Each row is followed by its class.
-6  -15  33  -17  -7  1  -16  10  -2  2  -11  7  -20  -5  22  7  -8  2  -23  0  -21  -22  -1  24  -4  -36  10  -20  3  -18  1  -3  3  -20  -13  -7  15  12  -6  -1  -3  18  -8  -21  8  -14  8  -21  -16  -6  5  -1  -9  -14  16  3  -8  -18  -1  5  3  9  3  12  -6  3  2  8  -11  8  -19  -15  -23 => gr
10  22  6  -9  -11  6  -5  2  -6  10  -5  -12  -12  17  1  -10  -7  5  -9  10  1  42  -12  9  2  -13  14  5  5  -14  -4  3  4  -8  -2  -19  -11  -7  6  9  24  -22  11  5  -12  6  6  -4  -1  -19  -2  -5  -17  -15  -5  -4  -3  7  3  8  12  -2  12  16  -11  7  0  -8  -9  12  2  2  16 => mc
2  2  4  -4  -2  -18  12  -1  -2  -7  -21  1  -5  11  0  -4  -1  5  -12  9  -4  0  -4  -1  -7  10  7  6  -3  15  4  18  -7  3  -3  14  0  1  -11  14  22  -2  7  1  -8  5  -6  -7  8  -14  1  -1  -1  2  -10  -6  -9  0  -6  -7  1  -8  -3  -1  -1  6  8  -11  1  -3  8  3  14 => mc
-12  -9  50  -3  -25  -14  -17  -5  0  -18  -9  2  -23  6  2  23  -1  3  -19  23  -13  -12  -7  4  6  0  20  -1  -18  2  -2  35  -12  -12  -14  38  17  4  -11  26  18  -4  16  -18  -33  9  -14  -18  -8  -9  -6  -7  -23  -5  -13  7  3  9  -13  -18  -4  -2  -1  20  -19  13  3  2  -13  -6  6  -3  -3 => ct
6  17  6  -11  0  -2  4  3  -4  6  4  -5  10  5  12  -2  1  4  -16  43  0  -1  -5  4  12  3  3  -8  -6  4  6  -11  -8  -8  0  -5  5  -1  2  -7  8  -6  9  2  -9  1  11  -1  5  -27  2  -1  -19  2  3  0  -4  6  -8  1  -2  -4  10  14  5  6  2  -13  -9  12  -15  9  -3 => mc
10  -8  -12  -15  12  -14  18  0  2  -13  1  3  6  28  12  2  -1  -11  -13  -8  -9  5  -7  2  -5  9  1  -11  -1  15  7  20  -13  -2  -4  -1  13  3  8  10  1  -1  2  9  -3  7  -5  -14  6  -3  -5  1  -14  -5  -6  13  -4  6  -2  -4  -15  -6  4  19  3  9  2  2  -5  -8  3  -3  1 => ct
4  2  2  -14  23  5  -20  -14  4  2  13  12  -22  48  27  9  -7  4  4  -5  10  36  -6  -21  4  -14  -10  -23  -7  2  -29  1  -25  -9  0  -9  19  6  34  -9  9  -28  28  -11  -23  3  -2  9  6  -27  -4  11  -23  -41  4  24  6  3  3  4  -3  -6  4  21  11  6  -1  7  -9  -30  -19  -4  8 => zc
3  -12  39  -43  0  -5  0  -1  -1  -6  -9  1  -26  30  34  7  -3  -6  -46  6  -16  23  -16  22  -6  -34  21  -20  10  -5  -1  -3  -7  -14  -9  -30  23  1  -1  7  -3  -2  -7  -11  -7  5  9  -29  -14  -38  3  -7  -30  -20  -1  14  -15  -10  -5  9  -10  -1  -2  45  -5  17  10  -9  -11  18  -12  -28  -6 => gr
1  2  24  -25  -5  -9  11  4  -7  4  -5  -2  -20  13  32  0  3  4  -32  14  -11  2  -12  24  4  -23  11  -14  2  -7  2  11  -3  -6  -17  -10  17  9  3  5  -3  -12  3  -5  -6  1  9  -14  -15  -28  -1  -11  -24  -11  -2  -1  -7  -8  -7  -7  -1  2  -5  32  -7  9  5  -8  -11  17  -13  -19  -8 => gr
2  -5  -23  28  8  8  17  11  4  -15  -2  12  15  -22  0  6  9  -11  -33  19  -6  -45  -16  20  -10  15  7  8  -11  26  35  38  -3  17  1  40  -19  15  -7  35  -5  10  1  16  12  9  -11  -4  4  27  -2  -3  34  4  -18  -6  2  0  -23  -36  -6  -9  3  -22  -5  -9  4  -3  7  -25  -10  -6  -6 => fs
1  14  30  -15  -10  -7  -14  -5  -6  15  0  -9  -19  37  9  8  -5  -1  -16  13  -2  9  -7  5  7  3  16  -21  -15  10  39  8  -7  -11  1  5  21  -7  1  10  22  -20  23  -3  -30  9  3  -13  -2  -33  -2  -3  -28  -13  -13  11  5  4  -15  -10  -3  4  1  27  -13  11  2  1  -12  -12  5  7  6 => ct
-23  -24  36  -5  -10  -6  -35  -13  11  -5  -5  2  -11  15  6  23  -1  -17  10  1  -6  18  0  -12  -7  -22  9  -17  -13  4  -24  41  -2  -8  -9  19  31  9  15  9  0  -26  24  -20  -39  2  -15  -20  -23  -19  -1  -1  -6  -12  -2  15  19  9  -1  -14  -2  -1  -2  27  -24  11  -2  16  -3  -46  -8  -2  6 => ct
-5  -14  21  -26  17  -19  12  1  0  -9  -2  8  -3  18  27  13  7  -26  -46  4  -7  -22  -15  24  -2  -8  13  -34  -11  14  14  9  -16  -8  -12  8  35  8  6  20  -10  17  11  2  -3  11  -2  -17  -15  -21  -4  2  -20  -17  -13  20  -2  -1  -27  -3  -23  0  0  34  -1  14  3  0  -2  -8  -15  -22  -4 => ct
-1  -28  41  -25  -10  0  -9  7  -2  -2  -16  2  -3  -19  19  7  6  -13  -38  10  -23  -12  -14  28  -16  -47  13  -11  10  -17  11  13  8  -4  -22  -4  27  2  -18  9  -6  11  6  -15  23  -4  6  -32  -30  -8  1  0  -6  -7  -1  6  -6  -17  -6  12  -6  16  -4  24  -15  10  7  -1  -2  13  -18  -27  -23 => gr
3  -20  33  -20  -2  4  -8  12  -3  -7  27  5  -2  -14  6  7  6  -8  -28  35  -11  -22  0  21  -3  -31  18  -16  -13  -15  17  -7  7  -15  -15  -5  17  -5  -10  10  -13  29  -11  -9  12  -7  2  -24  -19  6  11  3  -1  -9  -2  11  -8  -9  -9  3  -9  22  -2  20  -17  -2  -4  3  -3  13  -15  -25  -18 => gr
1  16  25  -11  -3  -3  -40  -3  -2  19  -5  -4  -20  -14  15  6  -2  -5  4  15  15  -13  -2  17  19  -15  1  -19  -2  -9  -3  -20  16  -16  2  -5  19  -4  15  -19  3  -19  21  -18  -17  -5  18  2  -23  -11  -5  4  -23  -6  10  11  -4  -12  -14  5  5  14  5  21  -20  3  -3  2  -15  -8  -17  -10  -24 => gr
4  7  -5  -7  13  -8  14  -4  -1  -4  3  5  29  15  -1  4  2  -14  -17  8  7  -15  -16  19  4  21  12  -11  -5  26  21  12  -27  13  5  19  -8  -6  -5  21  -5  14  0  12  4  10  -5  -3  -9  7  -1  -5  -1  -5  -13  12  1  15  -14  -6  -14  2  1  8  3  3  -4  0  4  -3  4  3  16 => fs
-10  -36  29  -15  4  -15  3  0  4  -20  0  9  -9  24  11  11  9  -15  -16  4  -14  -39  -2  6  -12  4  1  -25  -10  4  6  11  -10  -9  -5  13  28  18  0  -10  -3  22  -6  -9  -2  9  -7  -17  -8  -8  8  -4  7  4  4  14  -3  -5  1  -3  -20  -1  12  18  1  4  4  14  2  -10  -10  -11  -19 => ct
6  38  21  -24  -1  -6  -10  -2  -9  16  -1  -6  -27  38  32  -5  -15  3  -42  16  -2  36  -16  16  3  -21  15  -5  7  3  9  4  -8  -11  -6  -15  7  -4  2  10  16  -22  10  4  -17  13  5  -14  7  -44  -1  -8  -45  -25  -4  4  -12  6  -10  5  0  -3  -2  39  -10  14  2  -24  -15  17  -2  -6  9 => mc
-2  -4  36  -10  -14  0  -22  10  -8  9  -14  10  -24  -16  18  4  2  1  -23  5  -21  -4  10  14  -12  -40  10  -1  11  -31  -7  -7  7  -21  -9  -16  18  11  -4  -3  3  -8  0  -16  4  -13  14  -21  -13  -11  -3  -5  -7  -6  28  -1  -16  -14  3  8  0  11  -11  14  -11  -3  6  2  -32  17  -16  -24  -23 => gr
1  13  2  -22  17  4  8  -3  -4  6  13  -1  -4  43  13  -12  -13  -1  -6  -14  6  52  -2  -14  5  -12  6  -9  4  -1  -10  7  -18  -5  3  -31  5  -4  17  3  6  -30  -4  3  -12  1  -1  -7  25  -33  -15  -2  -34  -15  3  1  -6  6  6  5  -6  1  1  32  9  12  -6  -3  -1  -3  -4  18  22 => zc
